k283: [ 1.56  2.08  5.42  2.10  1.48  0.73  1.08  2.37  3.22  4.93  1.66  3.39
  4.25  4.25  3.33  1.77  1.56  0.56 -1.33 -2.53 -3.57 -1.07  1.56  3.14
  0.71  1.68  3.30  3.84  3.95  5.31  3.32  4.64  3.83  1.37  1.56  2.95
  3.94  3.37  4.27  1.78 -0.34 -0.27 -3.48 -4.49 -3.47 -4.46 -3.56 -0.99
 -1.16 -1.60]
k978: [-0.29 -0.62 -0.73  0.99  2.46  0.73  0.70  1.58  1.50  1.56  0.89 -0.23
 -0.46 -0.77  0.40  1.77  1.78  2.32  1.12  1.67  1.08  1.93  0.96  2.10
  2.74  1.49  3.30  3.84  4.85  4.06  1.36  0.39  0.98  0.18  0.91 -0.44
  1.54  2.69  1.58  1.78  0.39  0.41 -0.46  1.43  1.01  0.55  0.98  0.20
 -0.77 -1.00]
k189: [ 3.21  1.57  1.93  0.99  1.48  0.92  1.08  1.58  1.18  2.63  2.79  2.03
  3.43  2.81  2.73  2.48  3.12  1.83  4.06  2.14  1.74  1.73  1.13  1.21
  0.71  0.11  1.69  3.84  2.95  0.44  0.26  0.20 -0.37  0.18  0.91  0.70
  1.39  0.18  1.58 -0.91  0.42  0.41 -0.07  1.73  2.33  3.67  2.87  2.14
  3.92  5.17]
k778: [ 1.56  2.08  2.64  2.10  1.48  0.73  1.08  2.37  3.22  2.97  1.66  3.39
  4.25  4.25  3.33  1.77  1.56  0.56 -1.33 -2.53 -3.57 -1.07 -0.42  0.35
  0.71  1.68  3.30  3.84  3.95  5.31  3.32  4.64  3.83  1.37  1.56  2.95
  4.08  3.37  4.27  1.78 -0.34 -0.27 -3.48 -4.49 -3.47 -4.46 -3.56 -0.99
 -1.16 -1.60]
k190: [-7.72 -8.29 -7.21 -6.06 -4.22 -3.82 -4.37 -4.82 -3.97 -4.62 -5.23 -3.38
 -4.42 -2.02 -1.98  0.47  0.20  0.19 -1.27 -1.80 -1.52 -2.07 -0.58 -1.27
 -0.32 -1.10 -1.80  2.11 -2.22 -0.93  0.91 -0.33 -0.77 -0.15  0.27  0.70
  1.54  0.72  0.31  0.97  0.42  0.41 -0.07 -0.75 -1.01 -3.32 -4.16 -5.04
 -4.38 -3.55]
k766: [ 0.03 -0.62 -0.51  0.99  1.48  2.10  1.71  1.58  1.18  1.56  0.89  1.45
  1.10  0.68  0.74  1.95  2.46  1.38 -1.27 -1.80 -0.70 -0.34 -1.74 -0.15
 -0.48  1.32  3.30  4.96  2.95  2.74  3.44  3.18  3.52  3.59  3.64  2.69
  2.67  2.35  1.79  4.36  4.65  5.32  6.29  6.40  7.29  5.83  5.43  6.36
  6.10  7.93]
asked: [-7.72 -8.29 -7.21 -6.06 -4.22 -3.82 -4.37 -4.82 -3.97 -4.62 -5.23 -3.38
 -4.42 -2.02 -1.98  0.47  0.20  0.19 -1.27 -1.80 -1.52 -2.07 -0.58 -1.27
 -0.32 -1.10 -1.80  2.11 -2.22 -0.93  0.91 -0.33 -0.77 -0.15  0.27  0.70
  1.54  0.72  0.31  0.97  0.42  0.41 -0.07 -0.75 -1.01 -3.32 -4.16 -5.04
 -4.38 -3.55]
k190
where: [0.19]
k190, 17

k21: [ 4.77  3.55  2.31  1.11  4.69 -2.27 -1.73  2.30 -0.39 -2.96  0.63  4.84
 -3.28  1.06 -4.72]
k544: [ 5.98  5.89  4.43  3.66  2.03 -6.75 -6.62  4.42 -6.67 -7.71  5.64  3.99
 -6.77  4.19 -1.22]
k89: [ 1.75  3.75  6.04 -6.44  5.74  2.32 -3.45 -5.01  0.27  2.42 -4.62  1.67
  0.53  2.91 -2.75]
k919: [ 2.74  4.44  3.69 -0.86  1.83 -1.73 -4.48 -0.19 -3.86 -2.09  0.96  1.13
 -4.29  2.90 -0.17]
k804: [ 4.69  2.11  2.05  3.41  3.06 -5.18 -2.53  4.18 -1.69 -3.60  3.26  4.99
 -2.10  0.27 -4.15]
k975: [ 0.55 -4.25  0.28  2.61  1.82 -1.12  4.62  1.10  5.31  2.11 -0.82  3.53
  3.62 -5.37 -5.89]
where: [2.90]
k919, 13
where: [-3.86]
k919, 8
where: [-2.10]
k804, 12
where: [1.83]
k919, 4
where: [0.28]
k975, 2
where: [1.11]
k21, 3

k285: [ 0.23 -7.02  7.22 -7.09  1.46  4.69 -2.40  8.14  2.97 -4.67 -1.97  6.81
 -8.18  0.11 -5.63  4.47  3.67 -2.06]
k83: [-1.86  2.49 -4.18 -0.70 -6.79 -5.92 -7.01 -8.38 -7.65 -8.19  0.46  4.12
 -1.66  5.48  0.79 -1.96 -0.57  1.84]
k525: [ 2.88  4.44  6.16 -3.23  3.65 -5.39  0.58 -5.86 -5.58  7.08 -5.98  7.63
 -1.65  8.05 -1.91  7.24 -3.09  5.65]
where: [-8.19]
k83, 9
where: [-7.01]
k83, 6
where: [-1.65]
k525, 12
where: [-1.86]
k83, 0
where: [-1.97]
k285, 10
where: [4.44]
k525, 1

k232: [ 0.02  1.99 -1.79  0.33 -0.55  3.54 -0.56  6.99  0.53 -1.70  2.44  1.47
 -4.35]
k225: [ 0.68 -1.83  6.02  1.37 -5.28 -1.60 -5.63  0.32  1.13  1.11 -2.47  0.57
  4.28]
k8: [ 0.02  3.55 -1.79  0.33 -0.55  0.52  2.03  6.99  1.36 -1.70  2.44  1.47
 -4.35]
where: [-1.83]
k225, 1
where: [3.54]
k232, 5
where: [1.36]
k8, 8
where: [-0.56]
k232, 6
where: [-5.63]
k225, 6
where: [0.53]
k232, 8

k343: [-0.19  1.52  0.62 -1.85 -0.02 -0.19  0.48 -0.15  2.79  0.81  1.71 -1.44
  0.12  0.27 -2.88  1.09  1.08 -0.02  2.40  0.71  1.77 -0.53  1.45 -1.11
 -0.60  1.14 -2.94  0.38  0.58  3.61  0.23 -1.92 -0.91 -1.86 -1.58  0.63
  0.66  0.25  0.40 -0.68  0.33]
k733: [-1.42 -1.34 -2.81  2.30 -0.02 -1.53  0.63  0.85 -2.81  0.19 -1.33  1.62
  0.74  0.57  2.76  0.29 -1.84  0.50 -0.71 -0.79 -1.53  0.68 -0.79  0.82
  1.51 -1.65  2.97  0.81 -1.11 -0.93 -1.20  3.24 -1.42 -0.04 -1.59  0.63
 -1.41  0.57  0.25  2.03  0.88]
k513: [ 0.79  0.68  1.52 -1.18 -0.02  0.66  0.13 -0.47  1.43  0.77  0.65 -0.83
 -0.39 -0.31 -1.41 -0.14  0.92 -0.25  0.30  0.45  0.78 -0.36  0.39 -0.40
 -0.83  0.87 -1.52 -0.44  0.64  0.46  0.69 -1.66  0.74  0.02  0.83  0.63
  0.74 -0.32 -0.10 -1.00 -0.44]
k600: [-0.27  0.45 -0.08 -0.48 -0.02 -1.92 -0.13  0.10  0.80 -0.53  0.53 -0.41
  0.12  0.19 -0.90  0.47  0.22 -6.17  0.92  0.15  0.59 -0.15  0.50 -0.37
 -0.10  0.23 -0.85  0.23  0.13  1.38 -0.08 -0.38 -0.55 -0.72 -0.85  0.63
  0.09  0.21  0.15 -0.06  0.28]
k697: [ 0.42  0.39  0.78 -0.63 -0.02  0.24  0.87 -0.29  0.82  0.15  0.38 -0.46
 -0.23 -0.13 -0.78 -0.07  0.54 -0.15  0.20  0.24  0.43 -0.23  0.18 -0.25
 -0.47  0.48 -0.81 -0.26  0.29  0.25  0.36 -0.91  0.39 -0.03  0.42  0.63
  0.40 -0.18 -0.04 -0.51 -0.24]
k811: [ 1.57 -0.54  1.75  0.04 -0.02  1.50  0.05 -0.66 -0.73 -0.82 -0.76  0.21
 -0.76 -0.87  0.86 -1.51  0.35 -0.33 -2.21 -0.01 -0.58  0.01 -0.94  0.61
 -0.62  0.22  0.78 -1.12  0.37 -3.35  0.88 -0.70  2.31  2.17  3.25  0.63
  0.46 -0.75 -0.59 -0.91 -1.10]
k467: [ 3.08  1.60  5.28 -3.30 -0.02 -0.03 -0.71 -1.63  3.61 -0.48  1.49 -2.28
 -1.61 -1.43 -3.49 -1.35  2.84 -0.95 -0.27  1.14  1.92 -1.04  0.58 -0.82
 -2.62  2.57 -3.87 -1.90  1.89 -0.69  2.31 -5.20  3.42  1.38  4.27  0.63
  2.30 -1.31 -0.69 -3.38 -1.95]
k258: [-1.52  1.34 -1.33 -1.07 -0.02 -1.78 -1.19  0.49  2.20  0.82  1.65 -1.03
  0.82  1.03 -2.42  2.01  0.35  0.28  3.36  0.40  1.53 -0.31  1.70 -1.13
  0.25  0.40 -2.32  1.21  0.01  5.08 -0.62 -0.47 -2.62 -3.02 -3.90  0.63
 -0.04  0.78  0.80  0.45  1.19]
k683: [ 0.79  0.68  1.52 -1.18 -0.02  0.66  0.13 -0.47  1.43  0.77  0.65 -0.83
 -0.39 -0.31  1.32 -0.14  0.92  0.19  0.30  0.45  0.78  0.35 -0.44 -0.40
 -0.83  0.87 -1.52 -0.44  0.64  0.46  0.69 -1.66  0.74  0.02  0.83  0.63
  0.74 -0.32 -0.10 -1.00 -0.44]
k892: [ 1.34 -1.91  0.76  1.84 -0.02  1.08  0.69 -0.33 -3.30  0.07 -2.27  1.59
 -0.66 -0.98  3.54 -2.15 -0.89 -0.23 -3.98 -0.71 -2.19  0.51 -2.15  1.49
  0.17 -0.95  3.47 -1.16 -0.28 -6.16  0.42  1.39  2.62  3.49  4.03  0.63
 -0.31 -0.80 -0.89  0.02 -1.18]
asked: [ 3.08  1.60  5.28 -3.30 -0.02 -0.03 -0.71 -1.63  3.61 -0.48  1.49 -2.28
 -1.61 -1.43 -3.49 -1.35  2.84 -0.95 -0.27  1.14  1.92 -1.04  0.58 -0.82
 -2.62  2.57 -3.87 -1.90  1.89 -0.69  2.31 -5.20  3.42  1.38  4.27  0.63
  2.30 -1.31 -0.69 -3.38 -1.95]
k467
where: [1.71]
k343, 10
where: [-6.16]
k892, 29

k656: [-3.22 -4.05  3.37 -3.21  2.52 -1.94  0.78 -4.92]
k485: [ 2.50  1.34 -6.60  0.88 -1.67 -1.66 -4.72  6.82]
k661: [-4.60 -3.91 -2.34 -3.49 -0.75 -1.66  2.82  1.85]
k160: [ 2.51  0.52  7.20  1.72  2.06 -1.55 -3.21  4.04]
where: [-6.60]
k485, 2
where: [-1.67]
k485, 4
where: [1.34]
k485, 1
where: [2.50]
k485, 0
where: [2.51]
k160, 0
where: [0.52]
k160, 1

k465: [ 7.04  0.14 -0.95  0.07 -3.65 -1.70 -0.95 -2.01]
k849: [ 5.17  0.98 -2.10 -3.39 -1.55 -1.80 -2.92 -0.17]
k33: [ 5.73  1.06 -2.02 -3.04 -2.52 -2.44 -2.73  0.04]
k668: [ 7.23  0.21 -1.40  0.07 -3.33 -2.12 -0.95 -2.01]
k790: [-1.14 -1.21 -1.93 -3.39 -1.55 -1.80 -2.18 -0.17]
k649: [ 7.04  0.06 -0.95  0.07 -3.49 -1.75 -1.15 -2.01]
k612: [ 5.17  0.60 -1.57 -3.73 -2.19 -2.39 -2.73  0.04]
k466: [ 7.23  0.14 -1.48  0.07 -3.17 -1.86 -0.76 -1.81]
k196: [ 5.17  0.60 -1.84 -3.73 -1.87 -2.17 -2.92  0.04]
k533: [ 6.86 -0.02 -1.22 -0.28 -3.17 -1.91 -1.15 -2.01]
k101: [ 7.23  0.14 -0.95  0.07 -3.65 -1.70 -0.76 -1.81]
where: [-1.22]
k533, 2
where: [-2.17]
k196, 5
where: [-1.87]
k196, 4
asked: [-1.14 -1.21 -1.93 -3.39 -1.55 -1.80 -2.18 -0.17]
k790

k840: [-0.39  2.07  2.45  3.09 -4.18]
k150: [ 3.76 -0.16  0.21  4.99  4.89]
k909: [0.63 8.00 5.92 4.67 6.35]
k18: [ 0.63  8.01 -5.03  4.67  6.35]
k478: [ 2.83 -1.04  3.35  1.24  0.98]
k654: [-1.39  2.31  3.86 -6.16 -4.92]
where: [8.00]
k909, 1
where: [2.07]
k840, 1

k710: [-1.15 -0.27 -0.37 -0.34]
k7: [-3.58 -7.36  0.39 -3.14]
k810: [-3.57 -0.37 -0.36 -0.35]
where: [-0.34]
k710, 3
where: [-0.36]
k810, 2
where: [-0.35]
k810, 3
where: [-7.36]
k7, 1
where: [-3.57]
k810, 0
asked: [-3.57 -0.37 -0.36 -0.35]
k810
where: [-1.15]
k710, 0

